Here is a tiny trained network, its code and every weight. The questions are about switching its units off for an input and a target symbol, where a switched-off unit gives its printed mean instead of its output.

import numpy as np


def w(rows, s, z=0):
    codes = np.array(rows[::2]) - 128.0
    scale = np.full(codes.shape[1], s)
    scale[-1] = z or s
    return codes * scale


def norm(h):
    return h / np.sqrt((h * h).mean(-1, keepdims=True) + 1e-5)


def f(y):
    return y / 2 * (1 + np.tanh(0.7978845608 * (y + 0.044715 * y**3)))


def softmax(a):
    e = np.exp(a - a.max(-1, keepdims=True))
    return e / e.sum(-1, keepdims=True)


def log_softmax(a):
    a = a - a.max(-1, keepdims=True)
    return a - np.log(np.exp(a).sum(-1, keepdims=True))


def net(x, mask):
    ids = ['ΘΩαβδεζηλμπστ'.index(c) for c in x.split()]
    T = len(ids)
    res = E[ids] + P[:T]
    u = 0
    for l in range(2):
        q, k, v = (norm(res) @ M[l].T for M in (Q, K, V))
        z = softmax(np.where(np.tri(T) > 0, q @ k.T / 4**0.5, -1e9)) @ v
        res = res + np.where(mask[u], z, O[l][:, -1]) @ O[l][:, :-1]
        u += 1
        y = f(norm(res) @ A[l][:, :-1].T + A[l][:, -1])
        res = res + np.where(mask[u : u + 4], y, B[l][:, -1]) @ B[l][:, :-1]
        u += 4
    return log_softmax(norm(res)[-1] @ U[:, :-1].T + U[:, -1])


Q, K, V, O, A, B = {}, {}, {}, {}, {}, {}
E = w([
[148,116,137,96,172,147,149,95,181],'Θ',
[131,103,64,156,136,142,85,57,183],'Ω',
[157,119,137,93,105,124,154,84,186],'α',
[151,84,71,117,117,151,125,43,116],'β',
[177,154,134,97,67,194,188,66,149],'δ',
[156,108,69,125,64,187,137,84,198],'ε',
[145,214,69,144,105,86,92,16,116],'ζ',
[195,93,89,91,137,112,106,107,165],'η',
[175,96,150,107,98,177,112,81,141],'λ',
[175,72,113,87,113,118,114,101,38],'μ',
[103,134,175,114,119,71,22,240,164],'π',
[175,188,134,93,2,82,109,180,112],'σ',
[162,132,174,106,228,141,35,154,66],'τ',
],0.0087)
P = w([
[115,119,137,175,146,97,147,152,125],'0',
[135,91,250,142,123,92,143,63,158],'1',
[111,101,72,167,111,139,115,155,114],'2',
[146,139,104,142,156,74,150,107,131],'3',
[124,90,231,132,104,126,96,86,132],'4',
[118,108,85,139,119,157,117,155,118],'5',
[146,149,104,118,153,80,143,116,133],'6',
[116,103,206,119,100,139,80,93,129],'7',
[122,116,90,119,121,171,111,149,124],'8',
[150,162,100,95,147,90,138,108,141],'9',
[117,118,192,105,96,149,70,97,130],'10',
[125,117,99,102,122,178,106,146,120],'11',
],0.014)
Q[0] = w([
[185,183,27,124,243,57,215,179,134],'0.h0',
[182,127,146,111,107,21,129,93,159],'0.h0',
[169,183,58,83,99,127,237,188,110],'0.h0',
[102,209,124,120,170,63,254,136,89],'0.h0',
],0.009)
K[0] = w([
[147,75,127,248,150,144,198,142,162],'0.h0',
[158,110,121,101,113,85,151,202,105],'0.h0',
[142,86,151,204,100,108,172,111,162],'0.h0',
[153,122,166,235,140,82,173,125,107],'0.h0',
],0.012)
V[0] = w([
[112,88,72,134,160,20,132,208,213],'0.h0',
[79,130,197,170,81,185,56,128,254],'0.h0',
[122,235,154,200,153,70,161,185,197],'0.h0',
[191,160,92,111,29,141,101,160,156],'0.h0',
],0.0039)
O[0] = w([
[75,153,171,70,186,140,156,178,185,137],'0.h0',
[1,120,78,94,119,136,66,69,104,174],'0.h0',
[44,176,169,65,116,168,184,173,84,1],'0.h0',
[118,40,63,111,145,44,107,147,123,174],'0.h0',
],0.0052,0.0025)
A[0] = w([
[73,176,111,153,166,84,105,251,161,2],'0.n0',
[121,110,139,70,58,85,141,76,216,98],'0.n1',
[160,117,90,107,159,185,160,134,253,121],'0.n2',
[121,195,213,114,102,85,143,135,163,106],'0.n3',
],0.0056,0.0037)
B[0] = w([
[151,206,126,146,89,87,157,35,93,115],'0.n0',
[44,90,190,97,219,60,159,140,127,251],'0.n1',
[201,106,130,144,136,139,116,107,1,236],'0.n2',
[145,57,64,185,111,164,22,130,29,146],'0.n3',
],0.0073,0.0031)
Q[1] = w([
[11,28,232,160,12,187,5,89,147],'1.h0',
[172,70,48,185,94,168,89,116,162],'1.h0',
[199,105,178,127,156,24,146,134,47],'1.h0',
[146,239,30,10,184,2,194,172,92],'1.h0',
],0.0075)
K[1] = w([
[180,169,126,1,97,152,26,115,196],'1.h0',
[184,28,107,105,130,169,127,59,147],'1.h0',
[160,125,123,157,147,144,129,214,98],'1.h0',
[48,113,181,243,111,96,233,170,105],'1.h0',
],0.0093)
V[1] = w([
[131,170,118,114,70,51,65,149,30],'1.h0',
[156,77,92,53,131,77,176,122,86],'1.h0',
[103,107,184,123,119,105,155,255,153],'1.h0',
[128,152,124,119,254,146,94,150,125],'1.h0',
],0.0077)
O[1] = w([
[116,111,81,169,150,135,148,226,79,155],'1.h0',
[168,126,120,1,187,126,152,116,102,194],'1.h0',
[149,103,62,92,136,138,41,136,153,3],'1.h0',
[126,142,130,166,187,144,92,69,93,93],'1.h0',
],0.009,0.0044)
A[1] = w([
[112,50,91,136,69,200,92,169,164,43],'1.n0',
[255,180,27,100,161,201,126,152,93,98],'1.n1',
[91,75,131,129,219,194,57,190,80,66],'1.n2',
[59,120,239,159,155,183,59,86,100,4],'1.n3',
],0.0064,0.0031)
B[1] = w([
[159,171,183,91,149,170,101,100,91,137],'1.n0',
[110,141,152,139,132,197,149,153,192,252],'1.n1',
[90,151,176,150,67,171,80,107,147,189],'1.n2',
[167,187,11,18,94,166,186,126,136,197],'1.n3',
],0.011,0.0036)
U = w([
[172,141,47,88,94,186,79,75,50,52],'Θ',
[55,202,160,144,95,116,240,123,91,67],'Ω',
[36,129,178,129,100,178,77,108,133,136],'α',
[254,123,221,174,130,72,106,93,69,119],'β',
[128,149,121,63,40,69,169,156,173,96],'δ',
[76,107,92,42,215,72,117,96,89,107],'ε',
[111,110,68,204,140,97,198,137,99,187],'ζ',
[95,177,200,143,213,162,160,133,60,81],'η',
[39,128,116,136,72,98,148,73,240,150],'λ',
[193,117,110,133,147,131,112,154,226,130],'μ',
[58,61,141,147,124,89,73,174,110,252],'π',
[107,96,65,116,121,138,165,202,99,118],'σ',
[101,117,102,203,171,120,83,57,105,194],'τ',
],0.0087,0.0038)

Each question gives the input, a string of symbols that net reads in full, and the target symbol t.
The units are the heads (4 rows each of Q, K, V and O) and the neurons (one row each of A and B). Each row of codes is followed by its name. A weight is (code - 128) times the scale printed after its matrix; where a second scale follows, it is the last column's (O, A, B and U).
mask holds one flag per unit, layer by layer, with each layer's heads first. A switched-off unit (its flag False) gives its mean, the last column of its rows in O or B, instead of its output. The means were averaged over made-up inputs and are rounded, as every weight is.
A unit's drop is (log p(t) with every unit on - log p(t) with that unit switched off) / (log p(t) with every unit on - log p(t) with every unit switched off).
The circuit of an input: a set's keep is (log p(t) with only the set's units on - log p(t) with every unit switched off) / (log p(t) with every unit on - log p(t) with every unit switched off). Starting from all 10 units, units are removed one at a time, each time the one whose removal leaves the highest keep (on an exact tie, the one counted first), for as long as the keep stays at least 0.8.
units of the circuit, in order: the units of the circuit, biggest drop first
k most important neurons: the k neurons with the biggest drops, biggest first
top k neurons in layer l: the k neurons of layer l with the biggest drops, biggest first
input μ η ε μ Ω ε ε β Θ, target η: units of the circuit, in order	[0.n2; 1.h0; 1.n1]
input ε ε λ τ ζ λ λ δ μ τ ζ, target Θ: top 3 neurons in layer 0	[0.n1; 0.n3; 0.n2]
input μ Θ ε β, target μ: units of the circuit, in order	[0.h0; 1.h0; 1.n1]
input μ τ Ω τ λ ε ε λ λ, target β: 2 most important neurons	[1.n3; 1.n0]
input η σ β ε β ε δ δ μ ε, target η: units of the circuit, in order	[0.h0; 0.n2; 1.n3]
input μ ε ε λ Θ β λ ε λ η, target μ: units of the circuit, in order	[0.h0; 1.n1; 1.h0]
input λ ζ λ μ Θ Ω β, target λ: units of the circuit, in order	[1.h0; 0.h0; 0.n2]
input ε ε ε λ ε ε σ ε μ ζ β, target β: units of the circuit, in order	[0.h0]
input ε Θ ε μ ε π ζ η, target α: 2 most important neurons	[1.n2; 0.n1]
input ε λ ε μ ζ ζ ε Θ λ τ α, target Θ: 3 most important neurons	[1.n3; 0.n3; 0.n1]
input Θ Ω λ α ε ζ η ε μ Ω, target Θ: top 2 neurons in layer 0	[0.n2; 0.n3]
input μ β μ η μ ζ, target λ: 2 most important neurons	[0.n2; 1.n1]
input λ ζ σ Θ, target λ: units of the circuit, in order	[1.h0; 0.h0; 0.n1; 0.n2]
input τ π ε η ε ε σ, target τ: units of the circuit, in order	[1.h0]
input β δ ε λ, target β: units of the circuit, in order	[1.n3; 1.n1]
input μ ε ε, target Θ: 2 most important neurons	[1.n0; 1.n1]
input σ λ δ μ α ζ, target λ: top 3 neurons in layer 0	[0.n2; 0.n1; 0.n3]
input β π λ μ, target β: units of the circuit, in order	[0.h0; 1.n3]
input μ Θ ε η, target μ: units of the circuit, in order	[0.h0; 1.h0; 1.n1]
input α β τ α, target α: top 2 neurons in layer 0	[0.n3; 0.n0]
input α β β ε, target α: 2 most important neurons	[0.n3; 1.n2]
input Ω η η ζ Ω Θ Ω τ λ ε, target Ω: top neuron in layer 1	[1.n3]
